Below are the code and all the weights of a small trained network. Each question names an input and a class and asks about switching units off, where a switched-off unit gives its printed mean instead of its output.

import numpy as np


def w(rows, s, z=0):
    codes = np.array(rows[::2]) - 128.0
    scale = np.full(codes.shape[1], s)
    scale[-1] = z or s
    return codes * scale


def norm(h):
    return h / np.sqrt((h * h).mean(-1, keepdims=True) + 1e-5)


def f(y):
    return y / 2 * (1 + np.tanh(0.7978845608 * (y + 0.044715 * y**3)))


def log_softmax(a):
    a = a - a.max(-1, keepdims=True)
    return a - np.log(np.exp(a).sum(-1, keepdims=True))


def net(x, mask):
    res = np.array(x, float).reshape(1, 8) / 4 @ E
    u = 0
    for l in range(4):
        y = f(norm(res) @ A[l][:, :-1].T + A[l][:, -1])
        res = res + np.where(mask[u : u + 7], y, B[l][:, -1]) @ B[l][:, :-1]
        u += 7
    return log_softmax(norm(res)[-1] @ U[:, :-1].T + U[:, -1])


A, B = {}, {}
E = w([
[86,97,7,75,102,126],'x0',
[156,149,124,108,177,152],'x1',
[40,141,96,137,114,249],'x2',
[191,134,245,112,69,200],'x3',
[212,122,58,171,43,125],'x4',
[101,251,177,64,143,107],'x5',
[148,141,88,140,38,92],'x6',
[80,74,195,189,95,122],'x7',
],0.0019)
A[0] = w([
[69,81,130,227,168,171,94],'L0N1',
[64,127,143,149,33,186,122],'L0N2',
[164,105,158,114,216,60,2],'L0N3',
[173,126,99,139,149,54,106],'L0N4',
[155,95,170,172,53,71,21],'L0N5',
[94,80,3,154,141,124,38],'L0N6',
[159,201,167,112,99,125,86],'L0N7',
],0.0046,0.00097)
B[0] = w([
[123,222,142,135,203,133,192],'L0N1',
[71,131,142,99,145,203,217],'L0N2',
[11,78,127,82,123,175,141],'L0N3',
[69,82,140,74,127,105,164],'L0N4',
[107,86,165,216,177,94,171],'L0N5',
[182,72,64,99,91,4,251],'L0N6',
[217,153,100,145,160,105,171],'L0N7',
],0.0043,0.0015)
A[1] = w([
[97,134,25,100,68,197,1],'L1N1',
[88,141,121,209,10,105,160],'L1N2',
[163,167,159,96,202,60,127],'L1N3',
[124,2,124,212,135,201,107],'L1N4',
[164,112,159,84,187,183,165],'L1N5',
[30,99,141,95,188,123,68],'L1N6',
[107,185,80,34,183,154,132],'L1N7',
],0.0043,0.0013)
B[1] = w([
[50,68,102,121,89,4,173],'L1N1',
[123,110,138,146,220,222,194],'L1N2',
[54,137,100,32,241,111,195],'L1N3',
[212,235,98,81,160,100,190],'L1N4',
[74,53,179,193,60,178,192],'L1N5',
[135,162,111,154,157,206,188],'L1N6',
[218,200,233,201,142,89,251],'L1N7',
],0.0032,0.0015)
A[2] = w([
[165,95,120,55,100,53,173],'L2N1',
[77,165,119,69,71,235,66],'L2N2',
[82,65,4,139,113,182,76],'L2N3',
[128,71,164,146,127,101,7],'L2N4',
[127,138,64,163,179,88,90],'L2N5',
[102,64,224,68,182,179,195],'L2N6',
[158,188,165,229,113,205,175],'L2N7',
],0.0046,0.0011)
B[2] = w([
[51,94,105,177,201,197,207],'L2N1',
[47,153,140,167,71,4,163],'L2N2',
[161,91,69,2,176,16,184],'L2N3',
[103,190,166,202,119,98,110],'L2N4',
[229,120,136,97,100,88,167],'L2N5',
[7,153,78,221,129,127,232],'L2N6',
[41,63,44,102,124,195,252],'L2N7',
],0.0033,0.0022)
A[3] = w([
[115,149,111,73,50,123,84],'L3N1',
[101,170,128,81,253,91,162],'L3N2',
[210,76,153,125,148,67,127],'L3N3',
[191,137,132,108,68,160,158],'L3N4',
[137,150,217,124,84,105,8],'L3N5',
[110,189,80,104,165,92,92],'L3N6',
[109,113,97,223,145,139,119],'L3N7',
],0.0045,0.0017)
B[3] = w([
[136,142,161,190,58,80,121],'L3N1',
[155,176,137,60,134,200,251],'L3N2',
[2,137,194,133,198,85,169],'L3N3',
[100,109,88,240,85,210,129],'L3N4',
[132,150,107,149,200,7,88],'L3N5',
[211,116,158,84,127,107,171],'L3N6',
[119,234,228,79,245,55,171],'L3N7',
],0.0034,0.0022)
U = w([
[7,159,198,160,178,229,150],'0',
[181,212,151,33,203,134,136],'1',
[240,121,120,199,63,219,127],'2',
[174,80,200,99,69,117,3],'3',
[151,27,16,74,101,53,147],'4',
[102,177,135,120,18,89,114],'5',
[155,78,205,220,162,24,122],'6',
[163,87,122,94,144,86,84],'7',
],0.011,0.021)

Each question gives the input, the list of numbers given to net, and the class t.
The units are the neurons (one row each of A and B). Each row of codes is followed by its name. A weight is (code - 128) times the scale printed after its matrix; where a second scale follows, it is the last column's (A, B and U).
mask holds one flag per neuron, layer by layer. A switched-off neuron (its flag False) gives its mean, the last column of its row in B, instead of its output. The means were averaged over made-up inputs and are rounded, as every weight is.
A unit's drop is (log p(t) with every unit on - log p(t) with that unit switched off) / (log p(t) with every unit on - log p(t) with every unit switched off).
The circuit of an input: a set's keep is (log p(t) with only the set's units on - log p(t) with every unit switched off) / (log p(t) with every unit on - log p(t) with every unit switched off). Starting from the 12 units with the biggest drops (on a tie, the unit counted first), units are removed one at a time, each time the one whose removal leaves the highest keep (on an exact tie, the one counted first), for as long as the keep stays at least 0.8.
units of the circuit, in order: the units of the circuit, biggest drop first
unit that matters most: the unit with the biggest drop
top k neurons: the k neurons with the biggest drops, biggest first
k most important neurons of layer l: the k neurons of layer l with the biggest drops, biggest first
input [-5,-7,0,3,0,1,6,1], class 0: unit that matters most : L2N7
input [1,-8,-7,6,6,1,0,-5], class 6: units of the circuit, in order : [L0N5 L3N3]
input [-7,-5,-7,-8,3,7,-4,7], class 0: units of the circuit, in order : [L0N3 L0N6]
input [-6,-3,-5,-8,-5,-1,-6,-6], class 0: top 2 neurons : [L0N3 L2N6]
input [0,6,0,8,-7,3,-8,-8], class 0: top 2 neurons : [L1N5 L2N6]
input [2,7,5,-5,3,-2,-8,8], class 1: 2 most important neurons of layer 0 : [L0N1 L0N6]
input [3,2,4,1,6,6,6,-7], class 2: top 3 neurons : [L1N7 L3N4 L0N3]
input [4,5,5,-6,-5,-2,-3,-4], class 1: units of the circuit, in order : [L1N7 L3N2 L2N7]
input [-1,7,-8,-3,-1,6,-5,-1], class 0: top 3 neurons : [L0N3 L0N6 L2N6]
input [-3,-5,-1,-8,1,8,2,8], class 1: units of the circuit, in order : [L1N5 L3N2 L2N6]
input [6,7,7,8,7,-1,7,8], class 4: units of the circuit, in order : [L2N3 L1N1]
input [-1,-5,-7,-6,-1,0,-4,6], class 0: units of the circuit, in order : [L0N3 L1N6]
input [-3,-5,-2,3,2,-4,6,4], class 0: units of the circuit, in order : [L0N6 L1N2]
input [0,1,3,-5,2,4,2,-1], class 4: units of the circuit, in order : [L0N6]
input [2,0,5,-4,-1,5,7,-2], class 4: 2 most important neurons of layer 1 : [L1N1 L1N4]
input [6,2,8,8,6,-1,-2,-4], class 5: top 3 neurons : [L2N2 L3N1 L0N2]
input [-2,-6,-1,-3,1,7,6,7], class 0: top 2 neurons : [L1N2 L0N6]
input [5,-1,1,-5,-3,-2,-8,8], class 1: 2 most important neurons of layer 0 : [L0N1 L0N6]
input [5,-1,5,5,0,3,4,1], class 5: top 3 neurons : [L2N2 L1N1 L2N1]
input [-4,1,6,6,5,7,-4,-8], class 2: unit that matters most : L0N7
input [6,-7,-3,7,5,7,8,-7], class 2: 2 most important neurons of layer 2 : [L2N3 L2N1]
input [3,-1,8,-1,-3,-3,4,2], class 4: top 2 neurons : [L0N6 L2N3]
input [-7,-3,4,3,7,6,0,-2], class 2: 2 most important neurons of layer 2 : [L2N1 L2N6]
input [-2,2,-6,8,1,7,-7,1], class 0: 2 most important neurons of layer 1 : [L1N5 L1N4]
